Here is a tiny trained network, its code and every weight. The questions are about switching its units off for an input and a class, where a switched-off unit gives its printed mean instead of its output.

import numpy as np


def w(rows, s, z=0):
    codes = np.array(rows[::2]) - 128.0
    scale = np.full(codes.shape[1], s)
    scale[-1] = z or s
    return codes * scale


def f(y):
    return np.maximum(y, 0)


def log_softmax(a):
    a = a - a.max(-1, keepdims=True)
    return a - np.log(np.exp(a).sum(-1, keepdims=True))


def net(x, mask):
    res = np.array(x, float).reshape(1, 4) / 4 @ E
    y = f(res @ A[0][:, :-1].T + A[0][:, -1])
    res = res + np.where(mask, y, B[0][:, -1]) @ B[0][:, :-1]
    return log_softmax(res[-1] @ U[:, :-1].T + U[:, -1])


A, B = {}, {}
E = w([
[144,120,186,5,63],'x0',
[136,166,137,188,9],'x1',
[185,201,40,86,137],'x2',
[140,105,115,134,123],'x3',
],0.012)
A[0] = w([
[54,91,133,126,113,170],'n0',
[152,130,114,46,145,90],'n1',
[116,109,154,123,134,89],'n2',
[149,114,126,71,112,186],'n3',
[116,152,83,171,181,65],'n4',
[159,175,122,145,30,3],'n5',
[74,126,57,58,84,92],'n6',
[164,140,113,85,163,118],'n7',
[196,213,33,128,115,21],'n8',
[129,138,155,200,116,127],'n9',
[182,120,132,128,144,134],'n10',
[108,151,72,173,181,91],'n11',
[107,119,168,196,114,125],'n12',
[171,170,99,141,124,39],'n13',
[93,135,58,175,167,102],'n14',
[94,118,99,90,122,98],'n15',
[111,145,119,206,89,127],'n16',
[115,132,120,158,133,123],'n17',
[130,146,114,143,63,159],'n18',
[132,156,118,144,53,127],'n19',
[176,125,99,95,95,69],'n20',
[183,115,124,81,176,139],'n21',
[104,102,123,170,114,133],'n22',
[153,63,73,122,109,157],'n23',
[129,147,123,136,69,107],'n24',
[65,65,171,106,130,44],'n25',
[150,125,176,90,96,76],'n26',
[89,130,117,174,131,142],'n27',
[95,150,89,180,173,164],'n28',
[131,134,126,99,142,98],'n29',
[127,88,155,126,224,52],'n30',
[162,118,178,75,81,111],'n31',
[92,88,157,113,131,68],'n32',
[81,138,83,163,150,162],'n33',
[103,105,154,85,64,13],'n34',
[136,101,151,117,213,132],'n35',
[126,126,178,206,129,125],'n36',
[123,122,113,114,73,104],'n37',
[126,135,151,119,118,104],'n38',
[138,118,93,75,127,138],'n39',
[138,121,168,93,90,63],'n40',
[88,116,135,187,87,128],'n41',
[1,22,203,121,127,111],'n42',
[127,124,101,77,125,90],'n43',
],0.014,0.012)
B[0] = w([
[119,122,148,163,131,189],'n0',
[181,162,148,132,151,181],'n1',
[116,131,102,119,143,142],'n2',
[133,144,119,101,128,200],'n3',
[114,162,56,73,112,175],'n4',
[79,195,9,31,76,173],'n5',
[168,171,149,127,174,160],'n6',
[170,175,140,122,158,174],'n7',
[47,52,108,178,56,201],'n8',
[148,136,193,136,160,180],'n9',
[135,134,140,115,116,147],'n10',
[106,152,66,90,80,190],'n11',
[161,147,184,149,168,186],'n12',
[129,93,155,161,129,147],'n13',
[105,148,75,114,95,192],'n14',
[155,137,141,125,152,140],'n15',
[172,151,182,132,180,194],'n16',
[159,140,149,122,128,152],'n17',
[106,111,178,148,131,190],'n18',
[63,87,117,148,74,187],'n19',
[144,139,119,118,154,153],'n20',
[149,158,124,123,148,189],'n21',
[136,153,170,135,155,168],'n22',
[121,142,121,114,131,159],'n23',
[92,127,94,144,90,166],'n24',
[132,174,85,62,108,172],'n25',
[95,92,118,151,93,167],'n26',
[157,127,168,143,143,176],'n27',
[72,94,127,125,80,212],'n28',
[164,161,148,130,137,143],'n29',
[110,76,127,193,114,179],'n30',
[88,99,106,113,95,195],'n31',
[117,180,97,101,85,154],'n32',
[98,87,121,156,99,193],'n33',
[119,84,181,197,113,161],'n34',
[39,90,92,163,52,197],'n35',
[168,135,183,141,151,187],'n36',
[112,127,121,130,121,156],'n37',
[112,114,131,135,129,139],'n38',
[165,149,139,106,150,174],'n39',
[92,109,128,164,120,162],'n40',
[165,149,198,144,173,186],'n41',
[80,108,51,102,72,251],'n42',
[184,157,163,131,170,153],'n43',
],0.013,0.016)
U = w([
[80,16,134,225,92,55],'0',
[97,160,52,7,95,251],'1',
[231,196,202,116,221,63],'2',
],0.012,0.0031)

Each question gives the input, the list of numbers given to net, and the class t.
The units are the neurons (one row each of A and B). Each row of codes is followed by its name. A weight is (code - 128) times the scale printed after its matrix; where a second scale follows, it is the last column's (A, B and U).
mask holds one flag per neuron, in row order. A switched-off neuron (its flag False) gives its mean, the last column of its row in B, instead of its output. The means were averaged over made-up inputs and are rounded, as every weight is.
A unit's drop is (log p(t) with every unit on - log p(t) with that unit switched off) / (log p(t) with every unit on - log p(t) with every unit switched off).
The circuit of an input: a set's keep is (log p(t) with only the set's units on - log p(t) with every unit switched off) / (log p(t) with every unit on - log p(t) with every unit switched off). Starting from the 12 units with the biggest drops (on a tie, the unit counted first), units are removed one at a time, each time the one whose removal leaves the highest keep (on an exact tie, the one counted first), for as long as the keep stays at least 0.8.
circuit, biggest first: the units of the circuit, biggest drop first
unit that matters most: the unit with the biggest drop
top k neurons: the k neurons with the biggest drops, biggest first
drop of u: that unit's drop, to one decimal
input [2,-4,-8,0], class 1: top 2 neurons	(n25; n42)
input [5,-1,-8,6], class 1: circuit, biggest first	(n25)
input [-6,-7,1,3], class 1: top 4 neurons	(n4; n11; n14; n8)
input [8,6,0,-4], class 0: top 2 neurons	(n34; n40)
input [-3,-2,1,-1], class 1: top 2 neurons	(n8; n34)
input [1,0,-8,6], class 1: top 4 neurons	(n42; n25; n8; n32)
input [-7,0,3,-5], class 1: top 3 neurons	(n4; n11; n14)
input [8,2,-2,8], class 0: top 2 neurons	(n34; n40)
input [1,-7,-6,-1], class 1: top 4 neurons	(n25; n42; n8; n32)
input [8,-8,1,-1], class 2: top 2 neurons	(n1; n43)
input [2,0,-2,-6], class 1: drop of n33	0.4
input [7,2,-2,-3], class 0: drop of n34	1.9
input [4,2,0,-3], class 0: drop of n11	0.4
input [3,-5,-5,-2], class 1: unit that matters most	n25
input [-8,-8,1,0], class 1: drop of n11	2.4
